Below is a small trained network, with its code and all its weights. Each question gives an input and a target symbol and asks what happens when units are switched off, that is, made to give their printed mean instead of their output.

import numpy as np


def w(rows, s, z=0):
    codes = np.array(rows[::2]) - 128.0
    scale = np.full(codes.shape[1], s)
    scale[-1] = z or s
    return codes * scale


def f(y):
    return np.maximum(y, 0)


def softmax(a):
    e = np.exp(a - a.max(-1, keepdims=True))
    return e / e.sum(-1, keepdims=True)


def log_softmax(a):
    a = a - a.max(-1, keepdims=True)
    return a - np.log(np.exp(a).sum(-1, keepdims=True))


def net(x, mask):
    ids = ['ΔΣΦΨαβζημξπτω'.index(c) for c in x.split()]
    T = len(ids)
    res = E[ids] + P[:T]
    r = res
    for j in range(3):
        rows = slice(2 * j, 2 * j + 2)
        q, k, v = (r @ M[0][rows].T for M in (Q, K, V))
        z = softmax(np.where(np.tri(T) > 0, q @ k.T / 2**0.5, -1e9)) @ v
        o = O[0][rows]
        res = res + np.where(mask[j], z, o[:, -1]) @ o[:, :-1]
    y = f(res @ A[0][:, :-1].T + A[0][:, -1])
    res = res + np.where(mask[3:7], y, B[0][:, -1]) @ B[0][:, :-1]
    return log_softmax(res[-1] @ U[:, :-1].T + U[:, -1])


Q, K, V, O, A, B = {}, {}, {}, {}, {}, {}
E = w([
[137,86,117,149,137],'Δ',
[140,149,131,109,172],'Σ',
[131,153,99,177,112],'Φ',
[133,128,127,124,164],'Ψ',
[140,170,110,163,114],'α',
[132,135,132,120,166],'β',
[152,117,125,129,165],'ζ',
[120,123,146,124,168],'η',
[124,141,80,183,101],'μ',
[69,157,155,252,159],'ξ',
[126,212,200,111,71],'π',
[162,204,127,162,105],'τ',
[84,151,173,58,102],'ω',
],0.024)
P = w([
[254,55,158,111,243],'0',
[241,151,165,44,231],'1',
[135,144,64,64,157],'2',
[125,130,71,72,141],'3',
[105,99,60,101,136],'4',
[114,104,88,103,131],'5',
[122,117,108,104,139],'6',
[108,89,118,124,127],'7',
[106,86,130,144,130],'8',
[122,112,160,137,133],'9',
[121,146,198,133,141],'10',
[112,113,163,158,156],'11',
[122,103,137,167,157],'12',
],0.0074)
Q[0] = w([
[185,78,149,176,119],'H1',
[147,112,133,123,205],'H1',
[160,58,196,130,243],'H2',
[121,122,226,138,77],'H2',
[82,152,180,132,1],'H3',
[47,78,151,125,115],'H3',
],0.008)
K[0] = w([
[92,154,66,255,170],'H1',
[170,182,45,154,96],'H1',
[12,157,211,141,108],'H2',
[139,87,164,131,206],'H2',
[141,45,133,108,247],'H3',
[151,99,92,38,124],'H3',
],0.0095)
V[0] = w([
[186,148,109,141,166],'H1',
[6,121,95,159,123],'H1',
[160,169,60,127,135],'H2',
[123,60,139,60,118],'H2',
[174,149,192,145,41],'H3',
[82,144,187,177,166],'H3',
],0.013)
O[0] = w([
[141,93,52,169,24,175],'H1',
[147,214,129,100,141,140],'H1',
[126,137,244,254,174,125],'H2',
[28,95,209,176,153,2],'H2',
[150,146,183,112,75,115],'H3',
[115,88,134,166,80,216],'H3',
],0.0087,0.0093)
A[0] = w([
[69,21,42,81,181,111],'N1',
[105,178,109,132,172,53],'N2',
[2,140,199,205,82,3],'N3',
[241,199,127,57,28,164],'N4',
],0.0086,0.0027)
B[0] = w([
[129,218,113,47,243,156],'N1',
[143,195,83,54,113,144],'N2',
[202,2,149,104,21,156],'N3',
[77,75,154,152,120,245],'N4',
],0.0067,0.012)
U = w([
[113,43,136,254,127,128],'Δ',
[85,149,142,217,144,148],'Σ',
[173,250,148,124,154,182],'Φ',
[77,93,147,145,172,105],'Ψ',
[58,82,155,171,181,91],'α',
[176,129,67,22,85,87],'β',
[79,97,131,101,175,201],'ζ',
[110,118,140,131,148,46],'η',
[205,70,163,141,204,123],'μ',
[32,93,122,146,132,41],'ξ',
[221,145,193,142,186,36],'π',
[14,152,161,60,140,255],'τ',
[74,54,181,101,81,203],'ω',
],0.0087,0.0053)

Each question gives the input, a string of symbols that net reads in full, and the target symbol t.
The units are the heads (2 rows each of Q, K, V and O) and the neurons (one row each of A and B). Each row of codes is followed by its name. A weight is (code - 128) times the scale printed after its matrix; where a second scale follows, it is the last column's (O, A, B and U).
mask holds one flag per unit, heads first, then neurons. A switched-off unit (its flag False) gives its mean, the last column of its rows in O or B, instead of its output. The means were averaged over made-up inputs and are rounded, as every weight is.
A unit's drop is (log p(t) with every unit on - log p(t) with that unit switched off) / (log p(t) with every unit on - log p(t) with every unit switched off).
The circuit of an input: a set's keep is (log p(t) with only the set's units on - log p(t) with every unit switched off) / (log p(t) with every unit on - log p(t) with every unit switched off). Starting from all 7 units, units are removed one at a time, each time the one whose removal leaves the highest keep (on an exact tie, the one counted first), for as long as the keep stays at least 0.8.
units of the circuit, in order: the units of the circuit, biggest drop first
most important unit: the unit with the biggest drop
top k neurons: the k neurons with the biggest drops, biggest first
heads that matter: for each layer, one digit per head in row order, 1 if its drop is at least 0.15 and else 0, layers parted by /
input β η η ξ ξ Ψ μ μ Δ ζ ξ ζ, target β: heads that matter	010
input ξ Ψ μ, target Δ: units of the circuit, in order	H2; H1
input ξ τ τ Σ ξ η, target β: heads that matter	110
input ζ π ξ π ξ ξ ζ π π π Φ β, target ω: units of the circuit, in order	H3; N4
input η ζ π η τ, target Δ: units of the circuit, in order	H1; H2
input ξ η ξ μ, target Δ: heads that matter	011
input ζ Σ π ζ ζ ξ ξ π ζ Ψ, target ω: units of the circuit, in order	H3; N4
input ζ ζ π μ π μ α, target Δ: top 2 neurons	N1; N2
input ζ η η Ψ ζ ω β, target τ: units of the circuit, in order	H2; N1
input π π ξ Φ, target Δ: units of the circuit, in order	H2; H1
input ζ ξ ξ α Φ π ω α Φ ζ ξ μ τ, target Δ: most important unit	H3
input π π ω ξ ξ Ψ β ξ Δ η ξ π, target ω: units of the circuit, in order	H2; N3
input ω ξ ω, target τ: units of the circuit, in order	H2; H1
input τ Ψ ζ, target Δ: units of the circuit, in order	H1
input Σ ξ α Φ Σ ω ξ ζ Φ ξ η, target β: heads that matter	010
input ζ ω ξ ξ Φ ξ Ψ π Φ ξ μ π π, target ω: units of the circuit, in order	N3; H2
input ζ π π π η, target ω: heads that matter	001
input η η η Σ β α ξ π τ ξ π Σ, target ω: top 2 neurons	N4; N1
input Σ η ζ ξ β Φ μ ζ β η α, target Δ: top 2 neurons	N1; N3
input ζ π ξ π ζ ζ η ζ ζ, target ω: top 2 neurons	N4; N1
